Below are the code and all the weights of a small trained network. Each question names an input and a class and asks about switching units off, where a switched-off unit gives its printed mean instead of its output.

import numpy as np


def w(rows, s, z=0):
    codes = np.array(rows[::2]) - 128.0
    scale = np.full(codes.shape[1], s)
    scale[-1] = z or s
    return codes * scale


def norm(h):
    return h / np.sqrt((h * h).mean(-1, keepdims=True) + 1e-5)


def f(y):
    return np.maximum(y, 0)


def log_softmax(a):
    a = a - a.max(-1, keepdims=True)
    return a - np.log(np.exp(a).sum(-1, keepdims=True))


def net(x, mask):
    res = np.array(x, float).reshape(1, 8) / 4 @ E
    u = 0
    for l in range(2):
        y = f(norm(res) @ A[l][:, :-1].T + A[l][:, -1])
        res = res + np.where(mask[u : u + 3], y, B[l][:, -1]) @ B[l][:, :-1]
        u += 3
    return log_softmax(norm(res)[-1] @ U[:, :-1].T + U[:, -1])


A, B = {}, {}
E = w([
[163,120,129,82,121],'x0',
[125,120,139,254,192],'x1',
[170,219,95,85,119],'x2',
[91,113,129,154,127],'x3',
[194,113,143,141,184],'x4',
[181,154,160,156,191],'x5',
[107,112,77,135,96],'x6',
[118,166,110,148,98],'x7',
],0.0087)
A[0] = w([
[121,116,141,65,98,61],'0.n0',
[88,16,248,138,165,82],'0.n1',
[110,124,156,89,139,3],'0.n2',
],0.012,0.0033)
B[0] = w([
[93,90,177,58,108,185],'0.n0',
[166,253,40,209,239,254],'0.n1',
[128,139,158,85,72,139],'0.n2',
],0.011,0.007)
A[1] = w([
[100,254,39,119,133,143],'1.n0',
[196,136,118,115,205,107],'1.n1',
[184,123,155,143,164,254],'1.n2',
],0.011,0.0045)
B[1] = w([
[29,161,80,145,107,255],'1.n0',
[250,123,243,181,154,203],'1.n1',
[133,42,221,77,123,209],'1.n2',
],0.013,0.01)
U = w([
[122,156,69,206,196,3],'0',
[81,16,190,2,76,245],'1',
[26,134,80,146,48,154],'2',
[184,43,241,118,207,117],'3',
],0.0099,0.0028)

Each question gives the input, the list of numbers given to net, and the class t.
The units are the neurons (one row each of A and B). Each row of codes is followed by its name. A weight is (code - 128) times the scale printed after its matrix; where a second scale follows, it is the last column's (A, B and U).
mask holds one flag per neuron, layer by layer. A switched-off neuron (its flag False) gives its mean, the last column of its row in B, instead of its output. The means were averaged over made-up inputs and are rounded, as every weight is.
A unit's drop is (log p(t) with every unit on - log p(t) with that unit switched off) / (log p(t) with every unit on - log p(t) with every unit switched off).
The circuit of an input: a set's keep is (log p(t) with only the set's units on - log p(t) with every unit switched off) / (log p(t) with every unit on - log p(t) with every unit switched off). Starting from all 6 units, units are removed one at a time, each time the one whose removal leaves the highest keep (on an exact tie, the one counted first), for as long as the keep stays at least 0.8.
units of the circuit, in order: the units of the circuit, biggest drop first
top k neurons: the k neurons with the biggest drops, biggest first
drop of u: that unit's drop, to one decimal
input [7,-3,6,1,-3,5,-2,-4], class 1: top 2 neurons	(0.n1; 0.n0)
input [-6,1,7,-8,1,-1,-5,4], class 2: top 2 neurons	(1.n0; 0.n1)
input [-7,4,7,1,8,-8,-2,4], class 2: units of the circuit, in order	(0.n1; 1.n0)
input [0,-3,-6,-2,4,2,-6,-1], class 0: top 2 neurons	(0.n1; 1.n0)
input [-4,2,8,3,6,-2,-6,4], class 3: units of the circuit, in order	(0.n1)
input [-5,6,8,5,1,7,2,-4], class 3: units of the circuit, in order	(0.n1; 1.n2)
input [5,1,6,5,2,6,1,4], class 3: top 3 neurons	(0.n1; 1.n1; 1.n2)
input [4,0,6,6,5,-4,7,-1], class 2: top 2 neurons	(1.n2; 0.n1)
input [1,-5,-2,3,-5,8,-6,5], class 1: top 2 neurons	(0.n1; 1.n1)
input [8,-1,0,5,5,-6,2,7], class 1: top 2 neurons	(0.n1; 1.n0)
input [8,-3,3,8,0,5,5,2], class 1: top 2 neurons	(0.n1; 0.n0)
input [7,1,2,5,3,-5,4,-5], class 1: top 3 neurons	(0.n1; 1.n0; 1.n1)
input [-5,0,8,-3,8,-3,8,2], class 2: top 2 neurons	(1.n0; 0.n1)
input [-5,2,3,7,3,0,-1,4], class 2: top neuron	(0.n1)
input [8,6,-8,-2,3,-6,3,-1], class 0: drop of 0.n1	1.9
input [-7,-1,1,0,3,-4,-2,3], class 2: drop of 0.n1	0.2
input [-3,3,6,-1,-2,-5,-5,-5], class 2: drop of 0.n1	0.3
